Here is a tiny trained network, its code and every weight. The questions are about switching its units off for an input and a target symbol, where a switched-off unit gives its printed mean instead of its output.

import numpy as np


def w(rows, s, z=0):
    codes = np.array(rows[::2]) - 128.0
    scale = np.full(codes.shape[1], s)
    scale[-1] = z or s
    return codes * scale


def f(y):
    return y / 2 * (1 + np.tanh(0.7978845608 * (y + 0.044715 * y**3)))


def softmax(a):
    e = np.exp(a - a.max(-1, keepdims=True))
    return e / e.sum(-1, keepdims=True)


def log_softmax(a):
    a = a - a.max(-1, keepdims=True)
    return a - np.log(np.exp(a).sum(-1, keepdims=True))


def net(x, mask):
    ids = ['αβδεζημξπστω'.index(c) for c in x.split()]
    T = len(ids)
    res = E[ids] + P[:T]
    u = 0
    for l in range(2):
        r = res
        for j in range(3):
            rows = slice(2 * j, 2 * j + 2)
            q, k, v = (r @ M[l][rows].T for M in (Q, K, V))
            z = softmax(np.where(np.tri(T) > 0, q @ k.T / 2**0.5, -1e9)) @ v
            o = O[l][rows]
            res = res + np.where(mask[u + j], z, o[:, -1]) @ o[:, :-1]
        u += 3
        y = f(res @ A[l][:, :-1].T + A[l][:, -1])
        res = res + np.where(mask[u : u + 4], y, B[l][:, -1]) @ B[l][:, :-1]
        u += 4
    return log_softmax(res[-1] @ U[:, :-1].T + U[:, -1])


Q, K, V, O, A, B = {}, {}, {}, {}, {}, {}
E = w([
[82,110,71,87,165,189,103,186],'α',
[87,83,58,165,123,108,187,100],'β',
[87,128,196,63,187,90,95,160],'δ',
[98,96,165,90,126,153,77,34],'ε',
[30,184,111,124,129,42,133,96],'ζ',
[100,69,156,181,163,134,65,123],'η',
[64,133,131,155,167,45,136,181],'μ',
[181,140,68,51,113,67,4,164],'ξ',
[70,116,105,146,85,165,116,45],'π',
[122,61,113,104,160,127,219,179],'σ',
[71,99,215,135,116,44,118,49],'τ',
[130,60,126,47,164,163,110,96],'ω',
],0.012)
P = w([
[120,202,1,151,254,119,212,148],'0',
[113,132,114,117,121,124,131,158],'1',
[110,122,129,135,128,120,112,161],'2',
[112,107,119,128,116,125,105,156],'3',
[106,110,117,118,119,110,93,152],'4',
[100,109,118,108,105,113,91,160],'5',
[100,101,123,116,109,110,67,159],'6',
[101,98,117,108,112,114,66,164],'7',
[96,98,114,93,108,105,53,166],'8',
[92,105,138,117,87,109,76,167],'9',
[94,108,124,100,90,116,74,174],'10',
],0.0062)
Q[0] = w([
[2,47,98,80,123,99,59,176],'L0H1',
[169,171,186,158,161,206,143,146],'L0H1',
[163,122,127,128,123,139,154,103],'L0H2',
[136,128,116,120,129,148,194,144],'L0H2',
[101,121,120,102,153,91,181,117],'L0H3',
[118,144,80,157,120,122,65,140],'L0H3',
],0.038)
K[0] = w([
[129,123,116,128,119,93,4,164],'L0H1',
[139,114,113,161,100,187,170,147],'L0H1',
[84,109,152,148,121,149,109,149],'L0H2',
[99,108,140,102,119,128,158,139],'L0H2',
[91,126,115,126,149,118,161,114],'L0H3',
[142,144,83,160,138,105,105,138],'L0H3',
],0.041)
V[0] = w([
[253,140,125,140,84,123,171,148],'L0H1',
[116,172,143,138,90,151,90,143],'L0H1',
[108,119,157,119,93,104,133,163],'L0H2',
[107,69,149,126,118,112,139,106],'L0H2',
[126,139,103,162,88,141,99,155],'L0H3',
[132,158,137,116,135,117,142,112],'L0H3',
],0.017)
O[0] = w([
[128,67,122,53,200,37,197,100,1],'L0H1',
[223,94,69,140,86,118,214,133,145],'L0H1',
[83,170,197,119,111,106,102,133,122],'L0H2',
[70,105,100,104,186,80,2,104,111],'L0H2',
[61,109,158,99,112,94,239,116,115],'L0H3',
[120,117,102,133,118,140,96,124,117],'L0H3',
],0.006,0.0083)
A[0] = w([
[193,192,136,173,175,112,186,15,40],'L0N1',
[92,210,112,47,129,1,129,130,2],'L0N2',
[140,124,160,95,147,86,232,122,20],'L0N3',
[227,162,97,170,101,155,138,139,46],'L0N4',
],0.0093,0.0029)
B[0] = w([
[113,159,126,176,148,137,121,87,31],'L0N1',
[212,158,71,220,181,205,153,138,255],'L0N2',
[195,157,109,166,125,134,2,130,170],'L0N3',
[123,82,179,81,108,90,156,104,120],'L0N4',
],0.0073,0.00091)
Q[1] = w([
[142,103,170,74,137,120,176,58],'L1H1',
[39,176,114,175,119,189,110,104],'L1H1',
[135,206,122,85,143,141,135,151],'L1H2',
[150,118,131,144,6,157,73,172],'L1H2',
[177,64,74,52,65,96,212,126],'L1H3',
[39,163,91,119,122,179,80,158],'L1H3',
],0.025)
K[1] = w([
[68,99,155,13,35,152,136,81],'L1H1',
[100,237,80,164,207,185,177,35],'L1H1',
[194,188,80,115,118,154,100,119],'L1H2',
[109,218,154,168,224,193,146,110],'L1H2',
[98,3,99,48,7,63,166,150],'L1H3',
[80,191,58,115,200,191,131,114],'L1H3',
],0.019)
V[1] = w([
[153,106,85,149,73,191,101,2],'L1H1',
[65,181,53,180,57,65,184,123],'L1H1',
[198,117,183,229,132,169,154,206],'L1H2',
[165,233,133,31,40,147,105,136],'L1H2',
[114,97,60,83,147,215,182,143],'L1H3',
[197,205,105,74,123,73,121,162],'L1H3',
],0.021)
O[1] = w([
[145,166,111,62,109,112,255,102,46],'L1H1',
[130,55,73,194,168,90,180,84,129],'L1H1',
[83,133,111,160,154,183,194,196,229],'L1H2',
[148,74,205,176,48,186,124,61,2],'L1H2',
[40,64,140,75,89,134,88,84,252],'L1H3',
[158,113,86,118,36,122,133,184,70],'L1H3',
],0.011,0.0064)
A[1] = w([
[244,136,100,156,162,140,187,111,77],'L1N1',
[128,149,140,96,115,94,212,90,5],'L1N2',
[174,173,180,90,108,139,199,159,17],'L1N3',
[117,179,127,100,118,166,58,153,94],'L1N4',
],0.011,0.003)
B[1] = w([
[46,169,183,170,14,51,78,140,163],'L1N1',
[228,14,155,118,218,163,76,223,191],'L1N2',
[94,180,79,141,110,159,8,2,172],'L1N3',
[175,72,192,133,129,33,220,142,250],'L1N4',
],0.0074,0.018)
U = w([
[33,125,188,99,109,174,153,84,65],'α',
[90,144,104,96,137,82,152,33,100],'β',
[133,152,253,142,116,173,167,135,126],'δ',
[145,157,173,95,141,173,112,74,198],'ε',
[114,132,173,154,106,107,199,41,142],'ζ',
[84,200,186,110,155,152,221,117,253],'η',
[115,137,147,170,154,175,108,124,86],'μ',
[137,139,113,90,68,135,158,122,185],'ξ',
[152,104,188,113,151,122,208,77,78],'π',
[94,128,189,90,138,97,95,139,18],'σ',
[129,201,172,133,116,108,135,75,169],'τ',
[106,162,207,61,92,104,206,67,137],'ω',
],0.0039,0.0047)

Each question gives the input, a string of symbols that net reads in full, and the target symbol t.
The units are the heads (2 rows each of Q, K, V and O) and the neurons (one row each of A and B). Each row of codes is followed by its name. A weight is (code - 128) times the scale printed after its matrix; where a second scale follows, it is the last column's (O, A, B and U).
mask holds one flag per unit, layer by layer, with each layer's heads first. A switched-off unit (its flag False) gives its mean, the last column of its rows in O or B, instead of its output. The means were averaged over made-up inputs and are rounded, as every weight is.
A unit's drop is (log p(t) with every unit on - log p(t) with that unit switched off) / (log p(t) with every unit on - log p(t) with every unit switched off).
The circuit of an input: a set's keep is (log p(t) with only the set's units on - log p(t) with every unit switched off) / (log p(t) with every unit on - log p(t) with every unit switched off). Starting from the 12 units with the biggest drops (on a tie, the unit counted first), units are removed one at a time, each time the one whose removal leaves the highest keep (on an exact tie, the one counted first), for as long as the keep stays at least 0.8.
units of the circuit, in order: the units of the circuit, biggest drop first
k most important neurons: the k neurons with the biggest drops, biggest first
k most important neurons of layer l: the k neurons of layer l with the biggest drops, biggest first
drop of u: that unit's drop, to one decimal
input τ ζ δ τ β α τ τ μ β, target τ: 2 most important neurons -> (L1N1 L1N3)
input ξ η μ τ ξ μ τ α σ, target ξ: units of the circuit, in order -> (L0H1 L1H3 L0H2 L0N4)
input σ μ σ δ, target σ: most important neuron -> (L1N4)
input ξ π π, target π: 3 most important neurons -> (L1N2 L0N2 L1N3)
input μ ξ μ δ σ ε ε ω, target ω: units of the circuit, in order -> (L0H1 L0N2 L1H1 L1N4)
input ζ ζ η σ μ π ε σ, target ζ: units of the circuit, in order -> (L1H1 L0H1 L1H2)
input α ξ η β β σ π, target π: units of the circuit, in order -> (L0H1 L1H1 L1N2 L0H3)
input ε π ε τ η σ ε σ, target ε: 3 most important neurons -> (L1N3 L1N2 L1N4)
input α τ η τ ε ε σ, target α: units of the circuit, in order -> (L1H3 L0H2)
input π α η ζ μ α τ τ μ α, target π: units of the circuit, in order -> (L1H1 L1N2)
input ε μ β μ σ ω α ω ε μ η, target ε: 3 most important neurons -> (L1N3 L1N2 L1N4)
input μ β ε ω π μ, target μ: units of the circuit, in order -> (L1H1 L1N4)
input ξ μ δ ζ ζ τ, target τ: 2 most important neurons -> (L0N3 L1N1)
input δ ω π, target δ: most important neuron -> (L1N4)
input δ ξ ε, target ε: 2 most important neurons of layer 0 -> (L0N2 L0N3)
input τ μ σ μ α τ τ τ π α, target τ: 2 most important neurons -> (L1N1 L1N3)
input ω ω τ ε β ε, target ω: 2 most important neurons -> (L1N4 L1N2)
input δ η σ μ ε, target δ: 2 most important neurons of layer 1 -> (L1N4 L1N3)
input σ σ β ε δ δ η σ β β, target σ: drop of L0H1 -> 0.8
input η σ σ, target η: drop of L1N3 -> 0.0
input σ β δ μ, target σ: drop of L1N4 -> 0.1
input σ σ τ μ π σ η ε, target σ: most important neuron of layer 1 -> (L1N4)
input ε σ β, target ε: 2 most important neurons of layer 1 -> (L1N2 L1N3)
